Here is a tiny trained network, its code and every weight. The questions are about switching its units off for an input and a class, where a switched-off unit gives its printed mean instead of its output.

import numpy as np


def w(rows, s, z=0):
    codes = np.array(rows[::2]) - 128.0
    scale = np.full(codes.shape[1], s)
    scale[-1] = z or s
    return codes * scale


def f(y):
    return y / 2 * (1 + np.tanh(0.7978845608 * (y + 0.044715 * y**3)))


def log_softmax(a):
    a = a - a.max(-1, keepdims=True)
    return a - np.log(np.exp(a).sum(-1, keepdims=True))


def net(x, mask):
    res = np.array(x, float).reshape(1, 6) / 4 @ E
    y = f(res @ A[0][:, :-1].T + A[0][:, -1])
    res = res + np.where(mask, y, B[0][:, -1]) @ B[0][:, :-1]
    return log_softmax(res[-1] @ U[:, :-1].T + U[:, -1])


A, B = {}, {}
E = w([
[180,251,151,132,173,204,170,58,183],'x0',
[115,136,148,122,153,120,120,112,121],'x1',
[110,131,157,111,149,118,120,111,137],'x2',
[251,80,179,53,150,112,148,162,83],'x3',
[199,84,148,219,186,103,36,121,178],'x4',
[110,140,165,111,145,117,107,115,130],'x5',
],0.013)
A[0] = w([
[176,123,115,207,153,118,49,88,184,172],'n0',
[209,186,135,108,190,238,128,128,197,196],'n1',
[212,205,166,125,147,184,151,114,240,90],'n2',
[74,188,118,145,170,191,153,92,117,140],'n3',
[148,101,123,157,127,31,129,134,96,129],'n4',
[63,194,126,133,96,222,187,114,213,142],'n5',
[232,124,209,66,106,149,171,129,67,19],'n6',
[143,196,94,145,112,103,157,163,128,122],'n7',
[169,56,106,54,126,130,107,135,150,129],'n8',
[184,149,99,119,88,76,82,134,123,123],'n9',
[150,107,119,118,144,73,148,143,163,113],'n10',
[114,178,146,169,120,142,80,122,161,89],'n11',
[74,154,121,31,107,119,215,176,76,219],'n12',
[58,197,114,154,145,156,209,113,87,140],'n13',
[144,148,153,58,89,168,165,164,57,114],'n14',
[56,156,245,126,85,105,139,201,139,121],'n15',
[159,166,117,211,194,92,76,181,199,177],'n16',
[179,53,158,111,154,78,94,186,133,106],'n17',
[165,107,113,106,201,93,88,167,106,123],'n18',
[12,93,144,252,78,128,126,87,191,99],'n19',
[147,143,87,74,199,114,135,128,131,113],'n20',
[120,173,123,173,135,155,152,88,171,150],'n21',
[181,78,171,158,129,88,115,128,101,111],'n22',
[51,69,75,113,139,106,117,174,99,181],'n23',
[116,205,119,105,80,75,143,78,105,149],'n24',
[200,136,124,217,139,95,27,102,223,62],'n25',
[209,12,174,165,161,74,93,155,55,119],'n26',
[82,141,123,20,96,161,171,171,32,43],'n27',
[100,206,93,61,85,206,140,88,127,139],'n28',
[210,176,193,162,139,223,166,102,165,3],'n29',
[14,57,105,128,86,47,96,199,64,94],'n30',
[236,120,145,15,136,123,177,115,107,203],'n31',
[135,145,157,105,65,102,128,147,158,134],'n32',
[254,111,194,52,95,102,185,94,82,50],'n33',
],0.0094,0.013)
B[0] = w([
[133,105,111,116,122,77,77,172,117,216],'n0',
[95,183,78,193,147,164,161,94,152,243],'n1',
[80,115,76,107,179,71,140,119,74,211],'n2',
[145,124,141,123,105,157,163,107,153,195],'n3',
[157,138,142,96,89,149,117,161,157,167],'n4',
[158,150,142,140,103,182,160,104,185,227],'n5',
[53,172,60,217,219,103,170,77,113,186],'n6',
[136,134,131,122,122,128,133,122,149,145],'n7',
[161,127,119,115,134,160,96,100,152,169],'n8',
[132,120,150,134,112,149,110,116,125,145],'n9',
[144,135,157,106,113,123,121,109,135,138],'n10',
[130,139,112,150,123,143,139,93,132,151],'n11',
[93,157,76,203,208,121,157,103,106,254],'n12',
[163,142,149,135,129,156,134,123,164,206],'n13',
[110,121,114,144,156,107,143,127,83,183],'n14',
[119,128,118,149,141,118,103,125,125,156],'n15',
[128,104,133,124,123,113,104,164,87,211],'n16',
[170,141,144,113,68,189,130,129,158,192],'n17',
[122,142,134,121,95,144,139,136,167,170],'n18',
[97,107,105,80,182,31,73,147,30,214],'n19',
[146,135,90,127,115,128,116,135,112,143],'n20',
[124,151,179,102,116,149,161,156,158,185],'n21',
[126,118,164,112,91,153,121,129,161,172],'n22',
[117,98,111,103,123,94,108,138,69,211],'n23',
[171,148,142,130,108,111,132,112,191,177],'n24',
[81,143,81,156,225,93,169,117,75,200],'n25',
[203,136,170,99,90,197,161,138,185,226],'n26',
[138,44,136,77,95,76,62,202,83,190],'n27',
[147,146,157,141,76,175,174,114,176,214],'n28',
[120,22,183,62,104,12,45,196,1,177],'n29',
[54,159,72,172,191,91,149,95,91,226],'n30',
[155,49,157,45,142,104,61,191,77,247],'n31',
[118,156,129,120,113,114,146,112,137,138],'n32',
[96,148,88,162,186,98,162,112,76,202],'n33',
],0.0095,0.019)
U = w([
[115,160,55,215,162,123,178,72,140,254],'0',
[137,73,120,69,123,97,131,181,112,22],'1',
[170,130,187,116,63,225,167,125,248,161],'2',
],0.015,0.00074)

Each question gives the input, the list of numbers given to net, and the class t.
The units are the neurons (one row each of A and B). Each row of codes is followed by its name. A weight is (code - 128) times the scale printed after its matrix; where a second scale follows, it is the last column's (A, B and U).
mask holds one flag per neuron, in row order. A switched-off neuron (its flag False) gives its mean, the last column of its row in B, instead of its output. The means were averaged over made-up inputs and are rounded, as every weight is.
A unit's drop is (log p(t) with every unit on - log p(t) with that unit switched off) / (log p(t) with every unit on - log p(t) with every unit switched off).
The circuit of an input: a set's keep is (log p(t) with only the set's units on - log p(t) with every unit switched off) / (log p(t) with every unit on - log p(t) with every unit switched off). Starting from the 12 units with the biggest drops (on a tie, the unit counted first), units are removed one at a time, each time the one whose removal leaves the highest keep (on an exact tie, the one counted first), for as long as the keep stays at least 0.8.
circuit, biggest first: the units of the circuit, biggest drop first
unit that matters most: the unit with the biggest drop
k most important neurons: the k neurons with the biggest drops, biggest first
drop of u: that unit's drop, to one decimal
input [-7,5,-1,2,4,-8], class 2: unit that matters most -> n26
input [-4,0,6,0,-7,7], class 0: 3 most important neurons -> (n12, n30, n29)
input [3,5,6,6,-7,7], class 0: 2 most important neurons -> (n6, n12)
input [6,-5,-2,6,2,7], class 1: 2 most important neurons -> (n29, n31)
input [1,-2,-7,8,-2,5], class 0: 2 most important neurons -> (n6, n33)
input [-2,-5,3,0,-4,-4], class 0: 3 most important neurons -> (n12, n29, n31)
input [6,8,-1,2,1,8], class 1: 2 most important neurons -> (n29, n12)
input [0,7,7,-3,6,6], class 1: 3 most important neurons -> (n12, n0, n30)
input [1,-6,-4,3,-3,-4], class 0: 4 most important neurons -> (n29, n12, n19, n0)
input [-5,-8,1,8,1,-3], class 2: 2 most important neurons -> (n26, n17)
input [2,7,-3,4,-8,-8], class 0: 2 most important neurons -> (n12, n6)
input [0,1,3,2,3,6], class 2: 2 most important neurons -> (n19, n29)
input [-8,2,-4,0,-5,1], class 0: 3 most important neurons -> (n30, n12, n31)
input [-8,4,0,7,8,5], class 2: circuit, biggest first -> (n26)
input [-2,-3,-7,0,-8,-5], class 0: 4 most important neurons -> (n12, n29, n30, n19)
input [-2,-1,-3,-3,8,-1], class 1: drop of n29 -> 0.0
input [5,-4,-3,7,8,-2], class 1: drop of n31 -> 0.2
input [1,0,-1,-5,0,-8], class 2: drop of n6 -> 0.1
